Below are the code and all the weights of a small trained network. Each question names an input and a class and asks about switching units off, where a switched-off unit gives its printed mean instead of its output.

import numpy as np


def w(rows, s, z=0):
    codes = np.array(rows[::2]) - 128.0
    scale = np.full(codes.shape[1], s)
    scale[-1] = z or s
    return codes * scale


def f(y):
    return y / 2 * (1 + np.tanh(0.7978845608 * (y + 0.044715 * y**3)))


def log_softmax(a):
    a = a - a.max(-1, keepdims=True)
    return a - np.log(np.exp(a).sum(-1, keepdims=True))


def net(x, mask):
    res = np.array(x, float).reshape(1, 3) / 4 @ E
    y = f(res @ A[0][:, :-1].T + A[0][:, -1])
    res = res + np.where(mask, y, B[0][:, -1]) @ B[0][:, :-1]
    return log_softmax(res[-1] @ U[:, :-1].T + U[:, -1])


A, B = {}, {}
E = w([
[60,51,186,76,99,165,61,46],'x0',
[200,90,220,73,129,45,220,79],'x1',
[77,156,200,209,2,136,195,130],'x2',
],0.0061)
A[0] = w([
[26,43,193,66,98,181,61,56,112],'n1',
[159,209,114,193,104,98,170,172,93],'n2',
[190,190,95,200,148,102,162,181,66],'n3',
[62,160,200,254,10,144,204,129,122],'n4',
[176,177,71,98,213,113,143,181,6],'n5',
[189,214,90,209,139,86,167,198,86],'n6',
[51,67,188,76,92,170,54,39,93],'n7',
[188,102,61,37,236,137,63,132,51],'n8',
[211,78,218,52,133,27,221,78,127],'n9',
[66,35,163,89,93,172,71,46,117],'n10',
[57,169,51,184,131,224,31,171,82],'n11',
[43,182,197,246,10,140,190,128,123],'n12',
[191,92,58,75,235,108,67,118,94],'n13',
[189,200,79,178,142,105,182,215,79],'n14',
[37,58,195,83,110,177,64,43,115],'n15',
[233,63,225,65,143,36,219,66,130],'n16',
[33,176,54,184,132,222,47,177,62],'n17',
],0.0047,0.0019)
B[0] = w([
[216,120,57,162,178,83,173,174,219],'n1',
[199,93,119,134,165,109,138,138,161],'n2',
[189,112,103,151,159,86,153,167,163],'n3',
[254,71,186,46,125,176,56,100,226],'n4',
[197,103,130,118,144,125,126,144,158],'n5',
[190,102,94,147,171,87,157,167,184],'n6',
[220,129,73,173,174,79,168,178,204],'n7',
[211,87,164,57,118,179,64,109,209],'n8',
[95,218,33,138,45,166,117,56,244],'n9',
[201,119,62,180,168,64,187,180,200],'n10',
[105,215,36,131,52,158,131,66,227],'n11',
[243,74,165,24,141,173,43,104,227],'n12',
[187,80,201,45,113,181,55,76,208],'n13',
[185,104,87,148,162,83,160,161,181],'n14',
[213,121,56,178,177,63,181,166,210],'n15',
[82,219,33,124,54,159,129,62,253],'n16',
[126,209,56,109,53,158,124,69,224],'n17',
],0.0061,0.0043)
U = w([
[96,228,73,136,64,158,135,78,84],'0',
[170,36,192,65,134,177,74,120,105],'1',
[155,89,97,201,184,25,192,201,112],'2',
[49,111,168,152,151,124,140,145,246],'3',
[34,90,218,182,150,110,149,178,7],'4',
[5,78,226,194,154,111,152,185,2],'5',
],0.011,0.0086)

Each question gives the input, the list of numbers given to net, and the class t.
The units are the neurons (one row each of A and B). Each row of codes is followed by its name. A weight is (code - 128) times the scale printed after its matrix; where a second scale follows, it is the last column's (A, B and U).
mask holds one flag per neuron, in row order. A switched-off neuron (its flag False) gives its mean, the last column of its row in B, instead of its output. The means were averaged over made-up inputs and are rounded, as every weight is.
A unit's drop is (log p(t) with every unit on - log p(t) with that unit switched off) / (log p(t) with every unit on - log p(t) with every unit switched off).
The circuit of an input: a set's keep is (log p(t) with only the set's units on - log p(t) with every unit switched off) / (log p(t) with every unit on - log p(t) with every unit switched off). Starting from the 12 units with the biggest drops (on a tie, the unit counted first), units are removed one at a time, each time the one whose removal leaves the highest keep (on an exact tie, the one counted first), for as long as the keep stays at least 0.8.
circuit, biggest first: the units of the circuit, biggest drop first
k most important neurons: the k neurons with the biggest drops, biggest first
drop of u: that unit's drop, to one decimal
input [6,8,-5], class 0: circuit, biggest first	n16
input [0,-4,6], class 1: circuit, biggest first	n12, n4
input [-1,3,1], class 3: 2 most important neurons	n11, n17
input [-4,3,-6], class 1: 2 most important neurons	n13, n8
input [6,-8,-8], class 0: 2 most important neurons	n11, n17
input [-6,5,6], class 1: 2 most important neurons	n4, n12
input [3,-5,7], class 1: 2 most important neurons	n12, n4
input [-7,0,8], class 1: drop of n12	0.4
input [-5,7,0], class 0: drop of n16	0.2
input [-6,7,1], class 0: drop of n16	0.6
input [1,-4,5], class 1: 2 most important neurons	n12, n4
